Here is a tiny trained network, its code and every weight. The questions are about switching its units off for an input and a target symbol, where a switched-off unit gives its printed mean instead of its output.

import numpy as np


def w(rows, s, z=0):
    codes = np.array(rows[::2]) - 128.0
    scale = np.full(codes.shape[1], s)
    scale[-1] = z or s
    return codes * scale


def norm(h):
    return h / np.sqrt((h * h).mean(-1, keepdims=True) + 1e-5)


def f(y):
    return y / 2 * (1 + np.tanh(0.7978845608 * (y + 0.044715 * y**3)))


def softmax(a):
    e = np.exp(a - a.max(-1, keepdims=True))
    return e / e.sum(-1, keepdims=True)


def log_softmax(a):
    a = a - a.max(-1, keepdims=True)
    return a - np.log(np.exp(a).sum(-1, keepdims=True))


def net(x, mask):
    ids = ['ΦΨαβελξσ'.index(c) for c in x.split()]
    T = len(ids)
    res = E[ids] + P[:T]
    u = 0
    for l in range(2):
        q, k, v = (norm(res) @ M[l].T for M in (Q, K, V))
        z = softmax(np.where(np.tri(T) > 0, q @ k.T / 2**0.5, -1e9)) @ v
        res = res + np.where(mask[u], z, O[l][:, -1]) @ O[l][:, :-1]
        u += 1
        y = f(norm(res) @ A[l][:, :-1].T + A[l][:, -1])
        res = res + np.where(mask[u : u + 4], y, B[l][:, -1]) @ B[l][:, :-1]
        u += 4
    return log_softmax(norm(res)[-1] @ U[:, :-1].T + U[:, -1])


Q, K, V, O, A, B = {}, {}, {}, {}, {}, {}
E = w([
[174,47,33,119,148,77],'Φ',
[204,134,12,131,98,118],'Ψ',
[107,191,157,188,201,54],'α',
[172,62,47,118,146,111],'β',
[107,150,5,45,126,97],'ε',
[170,46,54,103,157,85],'λ',
[88,169,63,124,166,207],'ξ',
[127,167,91,46,52,104],'σ',
],0.016)
P = w([
[237,129,85,8,148,178],'0',
[138,173,120,63,146,45],'1',
[137,146,108,108,146,62],'2',
[136,146,115,148,141,72],'3',
[143,143,123,175,133,84],'4',
[147,137,131,200,123,95],'5',
[152,122,141,218,110,98],'6',
],0.012)
Q[0] = w([
[95,101,59,178,59,80],'L0H0',
[118,175,174,254,145,65],'L0H0',
],0.0056)
K[0] = w([
[182,190,254,88,192,150],'L0H0',
[117,78,188,177,61,144],'L0H0',
],0.0065)
V[0] = w([
[135,83,92,162,165,217],'L0H0',
[85,180,243,254,214,96],'L0H0',
],0.009)
O[0] = w([
[180,174,9,107,143,239,126],'L0H0',
[118,243,183,210,230,129,2],'L0H0',
],0.012,0.0081)
A[0] = w([
[197,1,132,111,218,139,125],'L0N0',
[174,97,249,74,59,112,2],'L0N1',
[42,170,183,161,255,174,215],'L0N2',
[163,189,114,143,239,44,74],'L0N3',
],0.0071,0.0031)
B[0] = w([
[141,213,97,114,65,108,218],'L0N0',
[91,142,93,234,110,129,125],'L0N1',
[112,3,27,89,49,100,254],'L0N2',
[164,179,64,96,116,242,234],'L0N3',
],0.012,0.0028)
Q[1] = w([
[84,254,149,202,212,136],'L1H0',
[98,2,159,71,144,150],'L1H0',
],0.0097)
K[1] = w([
[116,244,180,161,65,85],'L1H0',
[205,95,128,76,186,129],'L1H0',
],0.011)
V[1] = w([
[84,83,214,114,140,194],'L1H0',
[198,132,158,230,160,1],'L1H0',
],0.0061)
O[1] = w([
[155,248,109,138,164,199,54],'L1H0',
[137,70,56,56,84,109,2],'L1H0',
],0.014,0.008)
A[1] = w([
[138,53,66,34,71,105,115],'L1N0',
[121,128,122,86,105,215,3],'L1N1',
[2,71,43,94,108,133,143],'L1N2',
[122,110,149,26,119,54,155],'L1N3',
],0.0096,0.0071)
B[1] = w([
[73,37,104,87,141,142,253],'L1N0',
[6,90,190,175,178,53,130],'L1N1',
[174,190,139,136,112,70,247],'L1N2',
[174,170,160,174,147,221,189],'L1N3',
],0.012)
U = w([
[5,101,107,92,105,66,8],'Φ',
[92,136,134,127,166,150,2],'Ψ',
[153,124,76,42,114,196,228],'α',
[72,127,103,192,171,209,214],'β',
[135,140,153,100,165,122,45],'ε',
[154,105,136,144,175,140,15],'λ',
[161,221,72,139,95,110,166],'ξ',
[49,109,222,199,127,104,161],'σ',
],0.015,0.0046)

Each question gives the input, a string of symbols that net reads in full, and the target symbol t.
The units are the heads (2 rows each of Q, K, V and O) and the neurons (one row each of A and B). Each row of codes is followed by its name. A weight is (code - 128) times the scale printed after its matrix; where a second scale follows, it is the last column's (O, A, B and U).
mask holds one flag per unit, layer by layer, with each layer's heads first. A switched-off unit (its flag False) gives its mean, the last column of its rows in O or B, instead of its output. The means were averaged over made-up inputs and are rounded, as every weight is.
A unit's drop is (log p(t) with every unit on - log p(t) with that unit switched off) / (log p(t) with every unit on - log p(t) with every unit switched off).
The circuit of an input: a set's keep is (log p(t) with only the set's units on - log p(t) with every unit switched off) / (log p(t) with every unit on - log p(t) with every unit switched off). Starting from all 10 units, units are removed one at a time, each time the one whose removal leaves the highest keep (on an exact tie, the one counted first), for as long as the keep stays at least 0.8.
units of the circuit, in order: the units of the circuit, biggest drop first
most important unit: the unit with the biggest drop
k most important neurons: the k neurons with the biggest drops, biggest first
k most important neurons of layer l: the k neurons of layer l with the biggest drops, biggest first
drop of u: that unit's drop, to one decimal
input Φ α ξ β, target ξ: units of the circuit, in order -> [L0H0 L0N0]
input β α σ ξ α α, target ξ: units of the circuit, in order -> [L1N0]
input σ λ ξ α λ ξ β, target ξ: 2 most important neurons of layer 0 -> [L0N0 L0N2]
input α ξ ξ σ Φ, target σ: 2 most important neurons of layer 0 -> [L0N0 L0N3]
input Φ ξ ξ, target Φ: 2 most important neurons -> [L1N1 L0N2]
input α λ β σ ξ Ψ, target σ: 2 most important neurons of layer 1 -> [L1N2 L1N3]
input ξ α ξ σ Φ ε, target σ: 2 most important neurons -> [L0N0 L0N3]
input σ Ψ Φ ξ σ α λ, target σ: 2 most important neurons of layer 0 -> [L0N2 L0N3]
input β α Ψ σ ξ, target σ: 2 most important neurons of layer 1 -> [L1N0 L1N3]
input α Ψ ξ, target ξ: 2 most important neurons of layer 1 -> [L1N0 L1N2]
input ξ Φ ξ ξ α α, target Φ: 2 most important neurons -> [L0N2 L1N3]
input σ Ψ α σ ξ β, target σ: 2 most important neurons -> [L1N2 L0N2]
input λ α ξ ξ λ σ ξ, target σ: 4 most important neurons -> [L0N3 L0N0 L1N3 L1N0]
input ξ σ α σ β, target σ: most important neuron of layer 0 -> [L0N3]
input Φ α ξ λ ξ σ Ψ, target σ: 2 most important neurons of layer 1 -> [L1N2 L1N3]
input Ψ α λ, target λ: 2 most important neurons of layer 0 -> [L0N2 L0N0]
input ξ ξ α σ λ, target σ: 2 most important neurons -> [L0N3 L1N2]
input ξ ξ α ξ Ψ, target ξ: 2 most important neurons -> [L1N0 L0N3]
input Φ ξ ξ α Φ σ α, target Φ: 2 most important neurons -> [L0N2 L0N3]
input ξ α ξ Ψ ξ, target ξ: most important unit -> L0H0
input ξ Ψ ξ α ξ ε, target ξ: 2 most important neurons -> [L1N0 L0N2]
input ξ σ σ ξ α σ Φ, target σ: 2 most important neurons of layer 1 -> [L1N2 L1N0]
input Ψ λ ξ ξ α, target ξ: drop of L1N0 -> 0.7
